Here is a tiny trained network, its code and every weight. The questions are about switching its units off for an input and a class, where a switched-off unit gives its printed mean instead of its output.

import numpy as np


def w(rows, s, z=0):
    codes = np.array(rows[::2]) - 128.0
    scale = np.full(codes.shape[1], s)
    scale[-1] = z or s
    return codes * scale


def norm(h):
    return h / np.sqrt((h * h).mean(-1, keepdims=True) + 1e-5)


def f(y):
    return np.maximum(y, 0)


def log_softmax(a):
    a = a - a.max(-1, keepdims=True)
    return a - np.log(np.exp(a).sum(-1, keepdims=True))


def net(x, mask):
    res = np.array(x, float).reshape(1, 6) / 4 @ E
    u = 0
    for l in range(2):
        y = f(norm(res) @ A[l][:, :-1].T + A[l][:, -1])
        res = res + np.where(mask[u : u + 10], y, B[l][:, -1]) @ B[l][:, :-1]
        u += 10
    return log_softmax(norm(res)[-1] @ U[:, :-1].T + U[:, -1])


A, B = {}, {}
E = w([
[148,3,86,138,57,147,129,140],'x0',
[134,127,129,124,131,129,122,127],'x1',
[129,127,127,126,130,128,126,129],'x2',
[90,125,123,36,183,225,177,144],'x3',
[153,188,130,173,81,212,57,142],'x4',
[133,127,128,125,130,128,124,130],'x5',
],0.012)
A[0] = w([
[113,115,122,111,141,117,135,125,49],'0.n0',
[156,116,127,92,145,123,90,132,62],'0.n1',
[106,99,123,69,154,229,170,134,3],'0.n2',
[129,121,122,107,147,167,139,131,42],'0.n3',
[123,190,143,92,178,164,165,125,86],'0.n4',
[128,141,129,132,125,171,118,138,46],'0.n5',
[125,152,132,124,110,251,115,128,58],'0.n6',
[128,50,125,105,109,212,162,133,16],'0.n7',
[136,91,144,125,129,152,124,111,73],'0.n8',
[113,89,132,66,173,115,193,129,64],'0.n9',
],0.027,0.0056)
B[0] = w([
[143,136,126,127,127,116,172,147,147],'0.n0',
[116,160,161,193,106,128,144,116,130],'0.n1',
[184,84,251,72,145,32,70,35,253],'0.n2',
[149,116,194,101,140,103,93,109,169],'0.n3',
[37,131,57,93,87,126,58,150,231],'0.n4',
[110,137,167,167,98,176,178,139,163],'0.n5',
[202,115,106,171,200,173,230,150,242],'0.n6',
[16,161,25,107,71,152,84,165,223],'0.n7',
[100,113,124,131,78,122,124,160,151],'0.n8',
[198,137,125,197,172,203,223,150,228],'0.n9',
],0.023,0.019)
A[1] = w([
[155,153,103,144,93,71,91,123,63],'1.n0',
[204,136,118,174,169,143,215,146,20],'1.n1',
[46,250,94,87,207,116,95,167,58],'1.n2',
[201,156,144,189,159,147,218,136,76],'1.n3',
[180,115,133,142,179,178,136,138,122],'1.n4',
[169,77,138,138,170,124,242,119,55],'1.n5',
[126,126,119,103,74,156,138,102,4],'1.n6',
[9,100,23,72,101,124,31,163,106],'1.n7',
[198,147,156,196,158,163,198,149,97],'1.n8',
[116,122,188,183,73,33,85,158,91],'1.n9',
],0.017,0.0031)
B[1] = w([
[122,6,108,94,158,79,145,113,171],'1.n0',
[169,136,155,147,174,163,187,143,245],'1.n1',
[36,112,93,105,32,125,131,160,185],'1.n2',
[179,85,129,201,134,232,71,148,252],'1.n3',
[147,159,64,211,58,1,92,137,210],'1.n4',
[120,181,91,182,121,150,95,161,242],'1.n5',
[88,156,142,154,128,92,136,158,140],'1.n6',
[4,207,122,103,89,116,129,160,226],'1.n7',
[181,138,120,162,147,102,254,127,250],'1.n8',
[164,173,184,81,166,152,97,91,198],'1.n9',
],0.018,0.014)
U = w([
[181,133,94,206,135,154,170,148,254],'0',
[147,98,176,64,141,80,70,65,39],'1',
[9,148,82,91,66,125,118,154,34],'2',
],0.014,0.00078)

Each question gives the input, the list of numbers given to net, and the class t.
The units are the neurons (one row each of A and B). Each row of codes is followed by its name. A weight is (code - 128) times the scale printed after its matrix; where a second scale follows, it is the last column's (A, B and U).
mask holds one flag per neuron, layer by layer. A switched-off neuron (its flag False) gives its mean, the last column of its row in B, instead of its output. The means were averaged over made-up inputs and are rounded, as every weight is.
A unit's drop is (log p(t) with every unit on - log p(t) with that unit switched off) / (log p(t) with every unit on - log p(t) with every unit switched off).
The circuit of an input: a set's keep is (log p(t) with only the set's units on - log p(t) with every unit switched off) / (log p(t) with every unit on - log p(t) with every unit switched off). Starting from the 12 units with the biggest drops (on a tie, the unit counted first), units are removed one at a time, each time the one whose removal leaves the highest keep (on an exact tie, the one counted first), for as long as the keep stays at least 0.8.
units of the circuit, in order: the units of the circuit, biggest drop first
k most important neurons: the k neurons with the biggest drops, biggest first
drop when u is switched off: that unit's drop, to one decimal
input [-7,-1,-5,6,-5,-1], class 2: units of the circuit, in order	0.n4
input [-4,-5,8,5,1,-1], class 1: 3 most important neurons	0.n2, 0.n4, 0.n7
input [7,4,-7,1,5,7], class 2: 2 most important neurons	0.n7, 0.n9
input [8,-6,6,3,-5,5], class 2: 2 most important neurons	0.n7, 0.n6
input [-4,2,-2,-2,-3,-2], class 2: 2 most important neurons	0.n2, 0.n6
input [5,0,8,6,-5,-8], class 1: 3 most important neurons	0.n2, 0.n6, 0.n4
input [-8,6,7,-5,-4,-6], class 2: 3 most important neurons	0.n2, 0.n6, 0.n9
input [-5,-6,-4,7,-2,6], class 1: 2 most important neurons	0.n2, 0.n4
input [-8,8,-6,6,-6,6], class 2: 2 most important neurons	0.n4, 0.n6
input [-5,1,-3,-6,-3,0], class 1: drop when 0.n7 is switched off	0.9
input [0,-6,-7,-4,-3,3], class 1: drop when 0.n9 is switched off	0.9
input [6,-8,4,2,2,3], class 2: drop when 0.n7 is switched off	1.5
